m =
[[129 117 139 139 127 114 138 154]
 [126 139 117 114 127 142 117 103]
 [121 146 133 117 122 128 129 123]
 [136 119 115 147 139 136 125 114]
 [128 131 122 120 128 136 122 116]
 [126 141 120 121 128 139 122 106]
 [122 142 131 117 123 130 127 122]
 [133 120 131 153 135 121 137 139]
 [131 113 136 138 129 116 135 152]
 [130 125 118 118 129 138 119 114]
 [128 132 115 113 128 143 116 103]
 [122 131 144 121 120 114 136 152]
 [119 152 131 108 120 133 125 115]
 [133 127 115 139 136 139 123 108]
 [137 105 122 142 135 127 128 135]
 [136 112 129 154 136 120 136 141]]
Indices start at 1.
(1, 1)	129
(15, 3)	122
(12, 5)	120
(4, 5)	139
(14, 5)	136
(15, 6)	127
(1, 4)	139
(6, 6)	139
(16, 6)	120
(16, 5)	136
(16, 4)	154
(15, 8)	135
(2, 2)	139
(4, 2)	119
(11, 3)	115
(10, 4)	118
(13, 1)	119
(7, 3)	131
(15, 7)	128
(9, 8)	152
(10, 6)	138
(6, 7)	122
(8, 3)	131
(2, 7)	117
(4, 1)	136
(11, 2)	132
(9, 7)	135
(7, 1)	122
(8, 6)	121
(7, 8)	122
(16, 3)	129
(3, 4)	117
(3, 1)	121

W =
[[126, 118, 124, 114, 121, 120, 123, 139, 142, 130, 141, 144, 118, 133, 124, 135],
 [134, 129, 124, 114, 123, 114, 124, 134, 136, 138, 140, 145, 121, 146, 130, 132],
 [143, 141, 137, 133, 149, 132, 132, 133, 132, 133, 124, 130, 137, 129, 142, 141],
 [136, 132, 124, 116, 131, 110, 120, 143, 143, 129, 134, 136, 115, 138, 128, 149],
 [131, 127, 125, 120, 130, 126, 123, 139, 137, 136, 130, 135, 122, 130, 136, 129],
 [129, 126, 130, 130, 126, 133, 140, 129, 132, 133, 141, 143, 140, 139, 129, 131],
 [139, 132, 128, 114, 129, 116, 121, 140, 139, 138, 148, 152, 116, 144, 137, 142],
 [127, 125, 135, 143, 122, 145, 126, 121, 118, 127, 142, 133, 129, 130, 125, 117],
 [136, 134, 132, 125, 142, 129, 131, 140, 141, 135, 123, 132, 131, 126, 138, 141],
 [127, 131, 127, 136, 126, 127, 132, 130, 124, 123, 120, 118, 128, 129, 124, 137],
 [142, 133, 131, 121, 133, 119, 114, 141, 138, 135, 140, 142, 111, 141, 133, 142],
 [115, 114, 118, 119, 115, 119, 133, 132, 135, 119, 136, 132, 130, 127, 118, 131]]
Indices start at 1.
(1, 1) -> 126
(1, 13) -> 118
(9, 4) -> 125
(9, 12) -> 132
(4, 13) -> 115
(10, 2) -> 131
(7, 16) -> 142
(12, 9) -> 135
(2, 15) -> 130
(1, 4) -> 114
(3, 14) -> 129
(6, 1) -> 129
(2, 3) -> 124
(2, 8) -> 134
(12, 1) -> 115
(7, 9) -> 139
(8, 5) -> 122
(10, 1) -> 127
(3, 10) -> 133
(10, 13) -> 128
(10, 14) -> 129
(10, 4) -> 136
(7, 13) -> 116
(6, 3) -> 130
(5, 7) -> 123
(7, 8) -> 140
(4, 2) -> 132
(4, 3) -> 124
(6, 11) -> 141
(3, 6) -> 132
(8, 15) -> 125
(11, 5) -> 133
(8, 3) -> 135
(5, 15) -> 136
(4, 8) -> 143

grid =
[[139 130 112 114 140 141 120 145 131 119]
 [126 144 118 129 127 130 121 128 113 117]
 [116 102 142 142 130 127 136 114 141 123]
 [133 151 126 124 131 126 125 131 117 133]
 [129 117 114 125 141 143 122 137 134 106]
 [134 147 139 125 130 119 133 127 126 149]
 [120 128 117 134 120 131 122 124 115 109]
 [120 121 125 134 116 126 127 122 123 120]
 [137 132 127 117 124 126 128 137 132 142]
 [133 153 119 122 129 128 122 134 113 128]
 [128 131 150 132 127 115 139 119 135 154]
 [143 136 118 111 133 133 124 145 131 135]
 [126 142 113 128 126 132 119 130 111 112]
 [120 113 152 140 127 118 141 113 141 143]
 [120 104 126 136 137 137 128 124 138 107]
 [128 124 130 127 117 123 130 127 129 135]]
Rows and columns are counted from 1.
row 1 col 1 => 139
row 15 col 4 => 136
row 15 col 9 => 138
row 5 col 1 => 129
row 1 col 7 => 120
row 1 col 2 => 130
row 6 col 6 => 119
row 2 col 1 => 126
row 14 col 3 => 152
row 10 col 8 => 134
row 10 col 6 => 128
row 2 col 6 => 130
row 2 col 8 => 128
row 15 col 7 => 128
row 13 col 5 => 126
row 10 col 10 => 128
row 16 col 1 => 128
row 12 col 7 => 124
row 9 col 9 => 132
row 9 col 1 => 137
row 14 col 7 => 141
row 6 col 9 => 126
row 12 col 5 => 133
row 8 col 5 => 116
row 15 col 5 => 137
row 8 col 10 => 120
row 8 col 2 => 121
row 10 col 4 => 122
row 12 col 1 => 143
row 6 col 2 => 147
row 14 col 5 => 127
row 7 col 3 => 117
row 7 col 8 => 124
row 7 col 2 => 128

X =
[[127 138 136 130 126 107 111 125 137]
 [132 132 139 122 118 136 114 128 130]
 [117 130 118 126 148 118 135 124 109]
 [133 123 137 122 112 149 118 129 138]]
Rows and columns are counted from 1.
row 1 col 1 -> 127
row 3 col 7 -> 135
row 1 col 9 -> 137
row 1 col 4 -> 130
row 4 col 8 -> 129
row 3 col 8 -> 124
row 1 col 5 -> 126
row 1 col 6 -> 107
row 2 col 9 -> 130
row 3 col 6 -> 118
row 2 col 1 -> 132
row 2 col 4 -> 122
